Below is a small trained network, with its code and all its weights. Each question gives an input and a target symbol and asks what happens when units are switched off, that is, made to give their printed mean instead of their output.

import numpy as np


def w(rows, s, z=0):
    codes = np.array(rows[::2]) - 128.0
    scale = np.full(codes.shape[1], s)
    scale[-1] = z or s
    return codes * scale


def f(y):
    return y / 2 * (1 + np.tanh(0.7978845608 * (y + 0.044715 * y**3)))


def softmax(a):
    e = np.exp(a - a.max(-1, keepdims=True))
    return e / e.sum(-1, keepdims=True)


def log_softmax(a):
    a = a - a.max(-1, keepdims=True)
    return a - np.log(np.exp(a).sum(-1, keepdims=True))


def net(x, mask):
    ids = ['βγδεζηθλμξσφψω'.index(c) for c in x.split()]
    T = len(ids)
    res = E[ids] + P[:T]
    u = 0
    for l in range(2):
        q, k, v = (res @ M[l].T for M in (Q, K, V))
        z = softmax(np.where(np.tri(T) > 0, q @ k.T / 4**0.5, -1e9)) @ v
        res = res + np.where(mask[u], z, O[l][:, -1]) @ O[l][:, :-1]
        u += 1
        y = f(res @ A[l][:, :-1].T + A[l][:, -1])
        res = res + np.where(mask[u : u + 8], y, B[l][:, -1]) @ B[l][:, :-1]
        u += 8
    return log_softmax(res[-1] @ U[:, :-1].T + U[:, -1])


Q, K, V, O, A, B = {}, {}, {}, {}, {}, {}
E = w([
[135,172,160,196,137,136,36,84,113],'β',
[145,169,110,206,108,4,176,176,122],'γ',
[144,79,198,107,136,169,5,159,128],'δ',
[46,110,220,130,68,146,190,117,184],'ε',
[97,200,123,242,82,144,175,193,118],'ζ',
[46,199,158,139,151,76,117,130,97],'η',
[94,140,53,147,83,77,20,151,125],'θ',
[191,171,97,119,97,147,64,123,189],'λ',
[200,81,87,122,210,82,163,150,165],'μ',
[129,75,242,184,208,194,167,70,119],'ξ',
[147,150,110,211,138,153,74,45,186],'σ',
[143,42,194,103,108,175,154,174,152],'φ',
[36,82,107,205,89,15,163,19,188],'ψ',
[106,89,111,40,92,130,126,142,252],'ω',
],0.012)
P = w([
[126,99,185,167,155,86,118,202,142],'0',
[144,156,180,131,69,67,113,105,165],'1',
[82,148,149,134,168,205,115,155,192],'2',
[166,176,161,95,105,108,134,102,131],'3',
[92,1,89,166,93,154,141,158,142],'4',
[142,139,181,113,86,81,127,99,156],'5',
[80,80,128,176,153,173,116,115,213],'6',
[171,145,130,101,107,95,149,131,91],'7',
[115,89,78,178,139,191,142,136,119],'8',
[144,133,161,124,91,80,153,136,112],'9',
[92,84,91,208,137,152,133,97,168],'10',
[146,166,150,116,102,104,146,155,103],'11',
[119,82,85,188,149,175,145,101,133],'12',
[144,151,150,122,102,96,151,166,96],'13',
],0.01)
Q[0] = w([
[237,111,132,95,124,153,94,233,104],'0.h1',
[71,200,112,68,138,141,184,39,142],'0.h1',
[146,137,146,143,80,3,173,202,129],'0.h1',
[201,124,144,150,79,49,126,144,168],'0.h1',
],0.0062)
K[0] = w([
[193,157,140,96,145,160,73,231,119],'0.h1',
[3,92,106,183,65,161,38,82,154],'0.h1',
[138,206,204,163,73,40,201,190,79],'0.h1',
[180,216,129,123,93,75,166,146,72],'0.h1',
],0.0058)
V[0] = w([
[121,40,7,82,193,155,193,160,70],'0.h1',
[36,159,117,120,140,161,124,157,253],'0.h1',
[83,97,90,187,191,189,97,116,154],'0.h1',
[36,176,190,156,66,87,104,114,74],'0.h1',
],0.0044)
O[0] = w([
[86,38,64,62,169,195,49,68,110,4],'0.h1',
[61,121,169,238,171,104,59,179,85,175],'0.h1',
[19,3,125,99,134,155,103,216,139,119],'0.h1',
[112,171,109,150,74,130,163,177,91,88],'0.h1',
],0.0057,0.0024)
A[0] = w([
[51,66,37,147,158,254,43,7,172,208],'0.n1',
[198,139,241,39,164,44,103,145,85,224],'0.n2',
[140,253,202,152,33,88,249,118,110,117],'0.n3',
[113,128,86,137,131,91,107,41,22,225],'0.n4',
[131,172,163,167,78,170,227,246,117,244],'0.n5',
[81,204,137,117,213,155,127,127,183,137],'0.n6',
[143,59,227,249,171,132,79,35,199,254],'0.n7',
[60,102,97,200,107,166,144,252,123,224],'0.n8',
],0.0058,0.0035)
B[0] = w([
[158,30,147,170,131,236,89,46,95,178],'0.n1',
[113,180,255,80,44,79,141,196,121,183],'0.n2',
[119,148,115,70,194,91,112,38,107,195],'0.n3',
[51,143,135,224,170,121,120,188,133,139],'0.n4',
[135,37,170,173,136,214,100,43,229,189],'0.n5',
[161,26,145,198,144,121,66,124,171,135],'0.n6',
[169,152,64,152,147,202,230,175,6,254],'0.n7',
[169,96,192,184,215,133,145,142,161,180],'0.n8',
],0.006,0.0079)
Q[1] = w([
[12,127,212,165,118,140,3,154,131],'1.h1',
[180,129,254,206,35,65,203,173,138],'1.h1',
[223,155,202,22,196,84,169,240,99],'1.h1',
[231,249,190,115,9,90,184,34,17],'1.h1',
],0.0042)
K[1] = w([
[164,183,186,135,164,61,126,242,66],'1.h1',
[110,173,160,24,10,105,134,102,84],'1.h1',
[38,62,127,103,123,254,72,105,72],'1.h1',
[23,222,106,150,41,174,105,80,82],'1.h1',
],0.0058)
V[1] = w([
[88,161,227,143,163,74,164,254,98],'1.h1',
[75,90,137,81,98,164,69,78,74],'1.h1',
[83,88,142,103,132,107,220,155,226],'1.h1',
[200,136,149,29,74,151,47,135,181],'1.h1',
],0.0051)
O[1] = w([
[97,98,224,125,152,84,109,203,135,217],'1.h1',
[123,175,217,2,86,141,77,101,85,2],'1.h1',
[75,44,152,94,83,122,232,108,228,160],'1.h1',
[179,140,140,87,110,141,64,127,193,56],'1.h1',
],0.007,0.0043)
A[1] = w([
[161,39,67,118,156,106,157,157,122,159],'1.n1',
[148,110,125,162,133,209,88,167,167,19],'1.n2',
[207,127,66,40,88,76,131,154,188,247],'1.n3',
[71,61,110,120,12,224,98,57,78,3],'1.n4',
[24,156,129,126,25,50,37,163,185,107],'1.n5',
[181,137,121,133,133,135,81,118,185,205],'1.n6',
[69,72,154,162,161,199,147,170,80,94],'1.n7',
[121,131,10,207,193,119,145,2,93,123],'1.n8',
],0.0067,0.0017)
B[1] = w([
[119,191,188,175,174,147,30,79,118,219],'1.n1',
[52,90,121,122,136,2,153,131,110,183],'1.n2',
[86,184,144,165,69,141,169,210,216,160],'1.n3',
[94,189,174,164,202,52,94,190,244,148],'1.n4',
[50,209,47,31,227,218,156,148,88,141],'1.n5',
[192,112,68,181,83,165,160,119,106,146],'1.n6',
[194,218,129,92,107,40,177,142,191,247],'1.n7',
[144,40,90,58,64,147,69,142,116,255],'1.n8',
],0.0062,0.0084)
U = w([
[75,123,199,101,123,172,157,52,146,90],'β',
[135,197,171,187,114,110,75,105,50,106],'γ',
[141,128,127,199,146,38,134,237,197,214],'δ',
[174,224,95,134,77,148,147,119,161,137],'ε',
[142,165,143,113,150,183,239,102,73,39],'ζ',
[172,191,114,87,134,2,138,59,158,1],'η',
[153,55,204,76,43,141,155,151,133,10],'θ',
[213,89,50,150,133,191,118,101,89,201],'λ',
[131,101,202,79,91,117,64,188,90,75],'μ',
[148,99,127,211,171,172,115,84,167,166],'ξ',
[54,194,54,116,183,138,144,174,120,136],'σ',
[58,173,157,83,215,114,105,89,129,118],'φ',
[70,134,93,65,115,171,203,168,190,69],'ψ',
[69,104,97,90,80,69,191,110,78,153],'ω',
],0.0062,0.0026)

Each question gives the input, a string of symbols that net reads in full, and the target symbol t.
The units are the heads (4 rows each of Q, K, V and O) and the neurons (one row each of A and B). Each row of codes is followed by its name. A weight is (code - 128) times the scale printed after its matrix; where a second scale follows, it is the last column's (O, A, B and U).
mask holds one flag per unit, layer by layer, with each layer's heads first. A switched-off unit (its flag False) gives its mean, the last column of its rows in O or B, instead of its output. The means were averaged over made-up inputs and are rounded, as every weight is.
A unit's drop is (log p(t) with every unit on - log p(t) with that unit switched off) / (log p(t) with every unit on - log p(t) with every unit switched off).
The circuit of an input: a set's keep is (log p(t) with only the set's units on - log p(t) with every unit switched off) / (log p(t) with every unit on - log p(t) with every unit switched off). Starting from the 12 units with the biggest drops (on a tie, the unit counted first), units are removed one at a time, each time the one whose removal leaves the highest keep (on an exact tie, the one counted first), for as long as the keep stays at least 0.8.
circuit, biggest first: the units of the circuit, biggest drop first
most important unit: the unit with the biggest drop
k most important neurons: the k neurons with the biggest drops, biggest first
k most important neurons of layer l: the k neurons of layer l with the biggest drops, biggest first
input λ β μ μ μ, target λ: circuit, biggest first -> (0.n2; 1.n8; 1.h1)
input λ λ γ ζ φ μ μ ψ λ λ λ, target λ: circuit, biggest first -> (1.n8; 0.n2; 1.h1)
input ξ ψ λ, target δ: most important unit -> 0.h1
input μ μ μ γ μ ζ μ ξ δ, target δ: 3 most important neurons -> (1.n4; 1.n7; 0.n1)
input λ μ φ λ η μ λ ω β λ μ γ, target η: circuit, biggest first -> (0.n3; 0.h1)
input μ μ ξ, target δ: 3 most important neurons -> (1.n7; 1.n2; 0.n3)
input μ σ ξ, target δ: circuit, biggest first -> (1.n7; 0.n3; 0.n6; 1.h1)
input ω γ μ μ λ μ γ ζ, target ξ: circuit, biggest first -> (0.n5; 0.n8)
input λ μ ξ λ μ ζ γ μ μ β σ, target δ: 2 most important neurons -> (1.n4; 1.n7)
input θ μ λ λ μ μ γ γ ξ λ σ γ λ λ, target ε: circuit, biggest first -> (1.h1; 0.h1; 0.n1)
input ε μ μ μ μ μ μ γ δ μ λ μ, target ε: circuit, biggest first -> (1.h1; 0.h1; 0.n1; 1.n3)
input ξ γ μ ξ γ, target ξ: 2 most important neurons of layer 0 -> (0.n5; 0.n3)
input ξ η μ μ ψ σ, target λ: circuit, biggest first -> (0.n7; 1.n8; 0.n2)
input β λ μ β ε, target δ: most important neuron of layer 0 -> (0.n5)
input β μ λ, target δ: 2 most important neurons -> (1.n2; 0.n3)
input γ λ θ θ ψ β σ, target δ: circuit, biggest first -> (1.n7; 0.h1; 1.h1)
input ψ μ ψ λ λ ξ, target ζ: 2 most important neurons -> (0.n7; 1.n8)
input θ μ μ β λ γ γ, target ξ: 4 most important neurons -> (0.n5; 1.n7; 0.n3; 0.n2)
input ξ λ σ μ μ λ ψ λ μ λ μ γ β, target δ: 3 most important neurons -> (1.n4; 1.n7; 0.n1)
input μ ζ ξ ξ μ λ λ θ μ λ λ ξ ζ η, target φ: 2 most important neurons -> (0.n7; 1.n5)
input δ β μ ψ θ ξ ψ β φ, target δ: 3 most important neurons of layer 1 -> (1.n7; 1.n2; 1.n4)
input μ μ ω, target δ: 2 most important neurons of layer 0 -> (0.n3; 0.n6)
input σ δ μ ε μ ω μ β ζ θ, target σ: 3 most important neurons -> (1.n5; 0.n7; 0.n1)
